(in the rows, 128 means zero)
Each row of numbers belongs to one of the things below and depends on some of the facts about them. Some rows are named. Which thing is each other row?

Some things and their rows:
<803>: [133 123 128 154 162 111 129 113  80 101 117 107 144  95 133 131 121 124
 152 159  91  94 209  95  87 148  92 164 148 158 184 180 118 113 129 111
 116 139 140 129 137 162 132 154 109  80 144  72 113 105]
<735>: [159 120 110 111 115 112 103 135 154 169  97 114 114 149 140  88 117 120
 143  64 199 127  68 108 178 175  88  67 161 141 114  64 158 138 116 140
 138 128 159 146 108 128 124 139 141  97 152 202 128 148]
<236>: [146 125 124 131 154 129 122 112 121 135 121 124 128 125 118 121 136 122
 146 123 113 119 131  94 125 129 132 114 160 131 106 129 143 139 113 137
 112 101 132 125 151 123 127 129 109 111 136 138 134 129]
<569>: [115 146 132  99 167 161 134 112 123 161 142 139 134 120 112 154 169 122
 144 140 137 135 132  88 118  93 107 166 155 126 125 142 155 134 106 170
 104 123 147 142 179 152 138 150 104 111 139 196 170 133]
<1127>: [177 122 128  94 180 167  94  61  89 125 113  93 135 156 123 146  76 172
 110 192 102 140  89 107  81 102 134  60 121  90 203 134  75  82  81  79
 160  76 146 148 180 131 144 184 100  72 150 215 128  90]
<107>: [139 124 134 144 173 147 120 114 148 109 133 108 152 111 110 160 163 155
 119 156  94 124 197  73 105 100 118 157 160 103 162 177 119 157 104 132
  91 102 100 109 182 127 137 170 102 118 141  26 164 100]
<1079>: [108 130 128 118 174 142 128 124  95 139  95 136 133 114 124 111 135 125
 165 174 134  92 157  99 115 108 114 158 152 145 108 140 111 119 118 168
 108 127 149 133 162 145 115 150  95 108 128 108 120 134]
<1377>: [163 120 119  90 181 173  89  64  75 119 104 100 117 158 125 124  45 167
 109 189 109 138  87 106  86 115 138  48 124  96 189 114  74  80  81  83
 168  66 149 150 178 123 141 184  99  72 146 205 114  91]
<137>: [ 99 122 102 171 143 145 133 141 108 130 105  98 114 133 135 102 145 121
 140 124 161 128 137 105 116 126 134 117 163 137 126  71  99 135 112 120
 133  79 149 134 166 105 104 142 133  82 148 123 131 136]
<916>: [ 98 122 108 166 164  97 112 145 103 128 103 120 117 123 140  91 145 142
 138 103 176 101 137 106 144 172  92 124 164 152 115 110  96 127 108 123
 128 113 134 136 114 134 105 120 108  74 152  85 123 137]
<583>: [128 123 133 112 170 157 103 123 114 120  89 129 148 124 120 123 123 163
 163 195 109  81 172  94 104 135 102 141 146 123 154 167  87 122 104 170
  97 120 121 126 162 116 112 171  98 118 127  44 122 131]
<272>: [160 123 126 172 179 125 105 134 122 119  87  95 149 110 134  92 147 169
 139 181 130  95 182 100 123 134  94 145 160 153 169 171  87 139 118 118
  97 151 118 119 163 127 121 173  99  86 146  44 127 107]
<1126>: [ 69 165 135 197 173 116 156 135  66 121  83  84 150  92 119 112 135 109
 123 175 119 102  69 109 163 129 147 111 108 158  77 200 150 135 127 136
 131  71 158 103 134  89 130  29 124  63 146  18 156 139]
<1314>: [170 122 128 126 130  98 122  84 121 154 126 120 134 115 113 142 106 114
 150  68 106 124 159  98 142 123 102 104 156 134 119 157 187 149 129 118
 107 147 148 116 152 154 144 150 129 115 142 178 122 120]
<1110>: [165 124 125  90  93 138 103 112 122 172  90 150 118 156 131 102  54 119
 177 111 158  90  67 108 156 184  97  61 149  94 103  63 150 110 118 180
 145  96 156 144 102 117 112 115 109 137 130 209 115 148]
<306>: [169 120 123  89 179 169  93  74 152 169  93 124 120 150 114 141  69 144
 109  78 148 123  77 103 155 130  81  69 166  95 179 140  97 142 116 120
 105  95 145 148 179 129 143 181 128  92 148 152 123  99]
<480>: [138 128 122 142 166 132 125 110 110 122 116 125 124 122 121 108 124 137
 144 143 104 116 159  90 116 133 135 105 162 135  93 130 122 138 111 141
 118  93 126 115 155 123 118 137 105 113 133  98 124 117]
<412>: [144 121 124 140 171 106 127  89  92 106 111 126 129  97 124 120  73 120
 154  89  92  99 208  88 101 126 110 110 159 148 122 169 147 133 132 109
 129 142 141 105 145 155 124 156 114  90 136  86 109  96]

Some facts about the things:
λ(<62>, <466>); λ(<310>, <50>); λ(<310>, <1164>); λ(<310>, <272>)
λ(<310>, <246>); λ(<31>, <1148>); λ(<31>, <1126>); λ(<31>, <1076>)
λ(<1136>, <803>); λ(<1136>, <246>); λ(<1136>, <1000>); λ(<355>, <391>)
λ(<355>, <1301>); λ(<435>, <449>); λ(<435>, <243>); λ(<435>, <803>)
λ(<435>, <462>); λ(<435>, <1000>); λ(<435>, <466>); λ(<435>, <1331>)
λ(<970>, <459>); λ(<1034>, <9>); λ(<1034>, <137>); λ(<1034>, <1166>)
λ(<1034>, <1126>); λ(<1034>, <1223>); λ(<106>, <777>); λ(<106>, <1377>)
λ(<404>, <748>); λ(<404>, <1076>); λ(<775>, <368>); λ(<775>, <399>)
λ(<653>, <449>); λ(<653>, <608>); λ(<607>, <904>); λ(<607>, <1382>)
λ(<747>, <365>); λ(<747>, <1148>); λ(<747>, <1382>); λ(<621>, <214>)
λ(<621>, <1166>); λ(<621>, <582>); λ(<621>, <1045>); λ(<740>, <1164>)
λ(<740>, <1003>); λ(<740>, <1338>); λ(<373>, <30>); λ(<373>, <1058>)
λ(<373>, <1302>); λ(<938>, <1252>); λ(<938>, <1164>); λ(<938>, <583>)
λ(<1366>, <365>); λ(<1366>, <904>); λ(<1366>, <1166>); λ(<1366>, <1337>)
λ(<1366>, <466>); λ(<306>, <50>); λ(<306>, <1215>); λ(<1110>, <30>)
λ(<1110>, <583>); λ(<735>, <272>); λ(<735>, <916>); λ(<735>, <1076>)
λ(<398>, <748>); λ(<398>, <1337>); λ(<398>, <243>); λ(<398>, <431>)
λ(<671>, <214>); λ(<671>, <622>); λ(<671>, <1045>); λ(<175>, <480>)
λ(<727>, <459>); λ(<727>, <412>); λ(<727>, <1000>); λ(<1286>, <682>)
λ(<1286>, <1088>); λ(<1149>, <1252>); λ(<1149>, <788>); λ(<1149>, <1079>)
λ(<560>, <449>); λ(<560>, <945>); λ(<560>, <1007>); λ(<560>, <479>)
λ(<569>, <1388>); λ(<569>, <688>); λ(<967>, <203>); λ(<619>, <30>)
λ(<619>, <431>); λ(<734>, <945>); λ(<1102>, <900>); λ(<1102>, <1223>)
λ(<1102>, <1378>); λ(<1102>, <314>); λ(<1167>, <1388>); λ(<1167>, <1088>)
λ(<1167>, <1094>); λ(<344>, <1252>); λ(<344>, <462>); λ(<344>, <1094>)
λ(<1317>, <900>); λ(<1317>, <42>); λ(<1317>, <916>); λ(<1317>, <1331>)
λ(<1314>, <412>); λ(<1314>, <522>); λ(<963>, <109>); λ(<963>, <505>)
π(<1301>, <1150>); π(<62>, <622>); π(<1045>, <538>); π(<31>, <449>)
π(<1136>, <1164>); π(<522>, <1094>); π(<355>, <607>); π(<1331>, <775>)
π(<435>, <30>); π(<1252>, <777>); π(<970>, <552>); π(<1034>, <788>)
π(<1058>, <354>); π(<16>, <398>); π(<172>, <688>); π(<368>, <967>)
π(<775>, <653>); π(<459>, <916>); π(<386>, <172>); π(<1088>, <50>)
π(<607>, <970>); π(<137>, <109>); π(<457>, <175>); π(<1382>, <386>)
π(<1000>, <583>); π(<1007>, <1317>); π(<748>, <582>); π(<109>, <735>)
π(<668>, <462>); π(<1150>, <1058>); π(<740>, <1034>); π(<938>, <431>)
π(<900>, <1301>); π(<243>, <1378>); π(<306>, <900>); π(<1110>, <246>)
π(<735>, <1110>); π(<398>, <682>); π(<480>, <1166>); π(<671>, <480>)
π(<175>, <314>); π(<1148>, <457>); π(<1094>, <344>); π(<844>, <560>)
π(<1127>, <138>); π(<622>, <1337>); π(<582>, <904>); π(<418>, <734>)
π(<588>, <668>); π(<727>, <412>); π(<583>, <569>); π(<311>, <1268>)
π(<1286>, <418>); π(<1149>, <938>); π(<1166>, <588>); π(<431>, <1302>)
π(<50>, <306>); π(<560>, <42>); π(<9>, <748>); π(<552>, <627>)
π(<107>, <243>); π(<942>, <1338>); π(<864>, <16>); π(<354>, <699>)
π(<1126>, <311>); π(<1268>, <1149>); π(<505>, <671>); π(<569>, <1376>)
π(<538>, <942>); π(<967>, <1167>); π(<619>, <1126>); π(<449>, <236>)
π(<788>, <1045>); π(<904>, <1148>); π(<1337>, <1252>); π(<272>, <727>)
π(<30>, <107>); π(<236>, <1314>); π(<1164>, <459>); π(<777>, <608>)
π(<1338>, <62>); π(<138>, <1377>); π(<314>, <619>); π(<344>, <502>)
π(<412>, <1136>); π(<42>, <864>); π(<1317>, <479>); π(<1314>, <1102>)
π(<1376>, <1382>); π(<1377>, <1088>); π(<203>, <522>); π(<688>, <70>)
π(<803>, <466>); π(<1378>, <137>)

Which thing is each row?
No name comes twice in this set of rows, the named rows included.
[ 83 151 125 114 167 156 164 128  76 127 126 149 120 106 126 111 145 125
 166 181 147 104 182  89  96  92 129 169 156 151  95 124 101 106 105 171
 132 107 146 138 173 158 109 139 100  91 130 154 131 125] => <1388>
[183 130 129 132 149 135 117  99 152 143 137 105 145 130 112 138 157 130
 135 115  99 133 110  91 134 117 131 117 162 115 122 146 174 151 107 130
 103 106 123 122 164 124 143 150 112 125 140 154 161 122] => <355>
[155 123 126 143 169 112 109 119 117 136  90 118 132 114 126  94 114 138
 154 131 121  95 157 101 141 122 111 103 158 151 108 151 123 143 125 132
 105 148 134 111 150 129 120 169 102 100 137  76 116 118] => <1215>
[153 122 123 153 150 107 112 136 165 158 141  97 139 128 129 127 161 121
 124  79 171 136  86 106 164 151  86 151 158 153 158 140 161 150 102 110
 106 133 130 143 129 149 141 119 132  90 153 174 164 141] => <1317>
[ 92 158 130  93 145 156 151 123 106 165 141 148 119 122 118 150 154 115
 165  91 176 129  96 101 138  92  96 169 150 138  88 114 159 121 116 170
 115 131 159 144 169 161 134 114 104 105 139 208 154 148] => <1167>
[127 119 134 124  83 122 117 123 146 149 122  98 145 143 119 167 129 116
 161 110 132 120 100 108 125 167  92 146 137  94 180 128 171 135 120 154
 103  95 149 142 120 125 138  89 137 122 145 167 152 147] => <398>
[119 124 113 107 147 120 119 114 115 154 115 144 116 133 125 109  96 118
 153  76 131 112  96 104 140 151 127  89 162 133  91  88 149 135 119 159
 141  90 153 134 125 126 110 108 116 108 137 179 116 141] => <70>
[132 120 127 125 175 130  98 128 106 142  84 131 134 117 132  92 107 151
 167 172 133  81 171 103 131 127  94 120 156 149 116 154  90 125 124 159
 103 164 142 124 150 134 107 169  96 100 131  47 109 123] => <1164>
[109 120 111 176 175 141 120 140 126 115 129 102 122 124 133 105 168 158
 119 139 143 128 156  90 122 136 119 145 166 150 142 121  96 143  83 106
 114  83 109 135 166 119 114 143 114  79 151  72 157 113] => <1378>
[ 94 120 105  86 182 176 161 138 183 156 119 155 111 110 109 167  35 142
 117  91 104  74 118  76 135 211  83 141 172  81 123 139  86 168  99 183
  92  70 108 143 143  96 102  72 148 145 117  17 133 144] => <1058>
[ 84 123 109 182 121 140 161 135  81 101  98  91 120 113 133 128 129 119
 160 158 125 120 195 103  89 107 135 150 151 133 154  89  91 129 127 116
 135  76 149 112 173 106 102 142 138  83 139  46 123 134] => <1166>
[153 120 130 180 118 137 121 136 170 153 111  85 149 135 120 143 166 129
 131 137 144 138 103 108 150 116 108 157 154 114 178 126 149 154 115 110
  96 100 131 132 171 111 141 150 138 104 151 120 170 144] => <31>
[102 122  88  88 180 172 123 115 148 155 136 151 113 115 111 151  57 132
 114  77 117  90 137  73 125 176  86  98 171  97 106 129  87 163 101 165
  93  69 113 142 174 111 108 145 144 115 132  20 128 104] => <1301>

Now the same things, written a new way:
Some rows with their names:
<31>: [112 111 102 149 138 105  82 148  98 131  97 113 125 123  79 134 119 144
 170 145 160 125  85 136  80 157 114]
<1110>: [150 125 134 106 112 108 123 150  92  68 111 124  75 148  60 104 140 125
 150 134 118 115 128 133  97 165 148]
<560>: [120 108 108 149  73  59 112 147  88 108  97  97 137 135 128 122  93 150
 154  92 192 148 170 146  97 141 131]
<1102>: [ 82 155  90 187 131  97  95 182 102 109 149  97 151 180 132 102  96 139
 171 167 126 123  87 122  47 157 126]
<748>: [165 163 115 115  98 122 101 104  82 156  82 129 146 123 120 158 129 153
 163 123 110 101 111 150 119 134 138]
<682>: [109 188 131 126 120 128 135 170 109 132 141  64 111 156 178  75  96 135
 130 168 111 110 121 166 123 151 137]
<844>: [129 148 151 126 120 117 115 146 105 131  88 116 124 137 126  96 116 143
 151 128 156 135 111 161 102 123 132]
<243>: [180 138 167 170 156 132  95 129  23  55  70 114  95 124 121 142 122 156
 125 110  88  84 156 124 118 155 157]
<1382>: [159  57 163 101 141 156 115 180  91 155  43 146 128 160 184 165 101 168
 150 161 101 131  54 170 123 179  88]
<311>: [117 107 159 123 120 123 102  99 103 108  70  87 113 166 151  55 154  98
 108 116 214  76  85 158  65 120 106]
<1338>: [141 162 178 120 123 194 114 149 113 122 174 154 153  74 106  98 153 173
 146 123 165 128 112 220  75 163 138]
<900>: [142 148 138 184 187 137 149 101  47 173  85 145 205 118  97  92  79 101
 147 186 149 142 109 113 127 108 120]
<1094>: [145 139 142 114 128 139 148 135  81 145 116  97 100 103 154  79 100 151
 146 136 141  86 139 175 156 142 123]
<431>: [188 116 141 102 123 143  92 113 106 109  66  88 154 136 135  89 146 117
  92 140 146  87 124 157  85 163 134]
<137>: [130 152 166 186 199 142  69 150  24  94  63 114  50 126  92 124 121 151
 145 111  83  96 104 143  95 145 159]
<16>: [131 139 123 125 110  91  96 157 116 129  65  91 116 111 122  95 101 142
 171 127 167 146 145 188 103 122 131]
<457>: [125 198 109 121  66 103 129  85  82 170  98 145 102 164 126 146 150 155
 179  95 144  99  77 158 118 103 126]
<1166>: [152 153 119 128 152 124  51 159 110 170  29  60 117  74 138 135  87 153
 146 149 144 117 131 175 111 136 124]

Which thing is each row?
No name comes twice in this set of rows, the named rows included.
[123 117 135 175 161 120  89 144  57  52 110 129  81 131  70 128 128 146
 196 123 126 105 118 113  63 129 139] => <735>
[105 187 125 123  59 101 126  89  83 160 106 140  99 181 125 131 154 144
 170  92 160  97  71 152  95 112 119] => <175>
[141 131 116 153 138 116  83 147  95 136  73  92 169  96 147  99  83 164
 192 135 157 115 165 181  85 106 130] => <42>
[134 149 177 162 146 124 115 148  53  93  75 122  68 156  96 105 122 146
 144  99 117 125 127 148 104 135 149] => <107>
[118 199 141 132 137 141  83 165 113 146  90  73 109 141 183 117 107 155
 107 173 120 142  65 152 103 156 131] => <214>
[125 146 126 145 147 139  88 135  80 166  76 117 134 120 122 136 113 149
 156 138 133 112  89 162 102 134 118] => <9>
[160 151 149 128 150 159 104 125 105 105  85 124 158 105 132 110 112 158
 184 155 151 106 122 167  85 114 125] => <272>
[123 145 162 135 148 117 168 114  96  95 120 148 150 109  66 110  96 103
 166 179 195 184  96  88 125 112 113] => <306>
[151 177 128 104 101 132 116 150 118 105 103  81 155 179 146  81 141 117
 100 165  97 122 112 152  82 164 153] => <1302>
[145 179 128 129 118 132 122 153 100 107 153  64 147 125 204 104  91 156
 119 170 112  97 135 134 121 156 145] => <462>
[146 206  99 123  94 133  92  87  65 202  80 139 126 145 125 182 147 161
 179 122 104  80  65 155 129 117 127] => <1148>

The same things again, as new rows of numbers:
Some things and their rows:
<311>: [124 161  74 100 139 159 145 178 108  75 102 102 120 114 129 130  96  89
 185 105 105  88 134 175  77 182 180  87  99 154 197 131 142  99  85 137
  63  63  84  96 117 100 103]
<236>: [111 115 142 126 119 141 143 115 112 128 119 109 137 110 104 117 117 128
 134 120 119 122 113 122 123 145 109 141 126 129 112 125 154 110 129 120
 127 126 139 141 132 111 140]
<1164>: [170 121 100  96 102 130  95  93 104 136 116 148 147 159 138 116 127 109
 140 139 114 142 113 150 132  99 130  81 111 166 116 139 129 172 141 169
 120 168 151 184 154 132 111]
<1317>: [124 112 116 144 155 135 155 149 184  99 142 133 159 165 107 125 194 142
 115 162 109 135 176 116 180  88 141 153 122 166 122 144 151 151 102 106
 140 114  80  97  99 147 137]
<583>: [151 126 117 112  90 122 104 102 101 151  96 136  95 164 128 105  99 135
 149 159 106 148 118 166 160  99 138  82 119 166  97 146 122 162 142 159
 123 156 159 174 130 135 101]
<62>: [139 117 163 198 160 147 166 157 113 155 165 142  84 104 176 195 151 164
  80  67 100 138 133 155 184  99 111 140 123  96 145 134 114 181 118 161
 172 129 159  54  94 105  82]
<1338>: [165 110 130 177  82 150 167  95  97 144 127 129  94 103 175 173 117 134
  90  67  96  97 122 172 189 139  63  92 104 154 110 148 158 187 105 166
 172 157 158 146 149  99  86]
<42>: [132 122 142 109 161 130 159 101 154  90 138 132 157 148 125 105 118 139
 122 125 144 125 164 105 151  90 125 117 120 150 117 158 138 155 135 166
 133 159 115 154 115 159  98]
<459>: [151 118 138 129 134 119 109 102  94 134 134 159 152  96 134 119 149 119
 158 135 109 119 127 101  84 102 130  96 124  88 167  93 100 136 143 160
 156 171 153 112 132 111 129]
<538>: [105 113 130 162  71 135 172 110 124 146 122 123  90  79 179 139  92  96
  89  59  92  73 153 158 180 166  58 146 141 118 104 151 162 183 112  98
 167 116 139 176 179  96 123]
<368>: [119 117 165 116 114 125 155 107 100 106 114 102 126 104 108 106  99 134
 132 110 113  95 117 131 106 160 119 120 138 113 108 131 152 114 129 125
 144 152 145 174 130 113 124]
<607>: [ 96 125 130 153 155 113 151 181 166 163 114 134  95 140 143 139 157 150
 120 130 113 151 134 140 153 114 148 147 144 132 140 154 130 121 133  94
 130 103 119  88  96 130 131]
<1076>: [132 135 133 103 152 126 144 112 140 134 115 113 135 146 163 108 116 136
 128  98 143 144 139 144 116  91 140  91 120 155 129 162 144 156 146 164
 116 161 125 168 115 144  92]
<246>: [172 128  76 107 146 147 100  92 185 162 182 152 187  86 162 184 199  88
 126  91 178 155 144  88  85 104  68 142  99 163 174 149  82 145 153 174
 100 156 135 108 192  99 175]
<653>: [139 120  97 185 160 144 155 171 170 114 170 159 129 106 112 131 127 120
 135 168 130 149 135  97 154  83  87 157 102 115 119 111  93 117 141  91
 139 103 141  58 122 126 144]
<399>: [116 110 143 116 123 138 150 108  93 111 126 101 142 101 111 108  97 123
 125  90 114 113 113 122  98 159 108 133 124 122 105 125 157 107 133 139
 133 138 142 167 143 109 130]
<1167>: [113 118  79 109 112 156  70 115 151 143 151 156 105 159 100 194 134 121
 107 168 121 151 114 104 186 138 137 169 130 131 149 132  70 118 103  97
 151  66 149 117 157 153 164]
<916>: [148 130 107 109 158 146 150  90 161 113 162 132 176 135 148 107 131 111
 121 104 166 151 157 104 125  83 118 113 111 166 145 154 142 153 144 167
 106 153 126 160 137 147 109]

Which thing is each row?
No name comes twice in this set of rows, the named rows included.
[ 93 115 113 139 158 149 149 154 186 121 156 107 175 156 113 147 192 132
 106 124 133 152 172 100 179  92 143 172 117 159 139 156 148 119 111 137
 105  79  87 113 102 150 150] => <1102>
[120 111  87 106  71 113 162 101 149 155 109 150  74  75 180 142  88  89
  88 111 106  69 167 172 188 151  62 108 137 142  98 165 156 182 119 105
 177 112 136 192 178 100 121] => <788>
[140 119  94 143 125 141 104 119 141 127 117 154 156 171 110 151 205 120
 136 173 101 143 124 146 175 104 139 118 115 168 125 127 145 173 102 129
 141 136 100  95  99 131 137] => <310>
[115 109 180 196 165 154 168 115  86 163 140  87  86 104 175 189 140 174
  82  49 110 148 113 153 167 161 175 142 143  86 178 117 138 137 116 174
 172 134 162  62  93 105  84] => <622>
[162 128 133 115 150 101 129  94 113 113 119 155 118 133 135 112 113 131
 143 175 104 111 144 122 102  87 118  87 126 102 136 134 105 162 144 148
 157 173 145 116 109 142 102] => <803>
[175 112 176 200 170 161 170  99  83 126 176  78 102 111 154 194 135 168
  87  52 118 154 108 133 174 169 180 146 117  99 131  64 147 106 102 169
 168 162 158  55 103 103  87] => <777>
[105 165  79 102 115 157 142 180 113  70  97 110 150 125 128 114  93  89
 155 124 102 125 121 176  81 182 137  80  94  93 193 150 148  94  85 155
  70  68  86  71 108 102 103] => <1268>
[178 113 151 193 168 158 168  90  85 157 179 139  87 167 171 191 122 170
  85  54 106 161 114 165 184 129 188  96 110 120 156  83  76 146 107 165
 166 158 160  54  99 128  93] => <1252>
[135 115  80 125 114 140  67 126 152 145 125 163 103 162 103 174 158 123
 114 176 113 141 120 127 186 106 131 152 119 149 127 137  71 151 107 112
 153  76 143  90 124 154 148] => <344>
[171 118 168 201 172 154 176 138  82 162 158 117  84 130 179 184 121 162
  89  52 121 165 114 165 182 100 175  99 107  97 156 120 103 147 141 169
 165 164 157  44  97 112  83] => <1337>

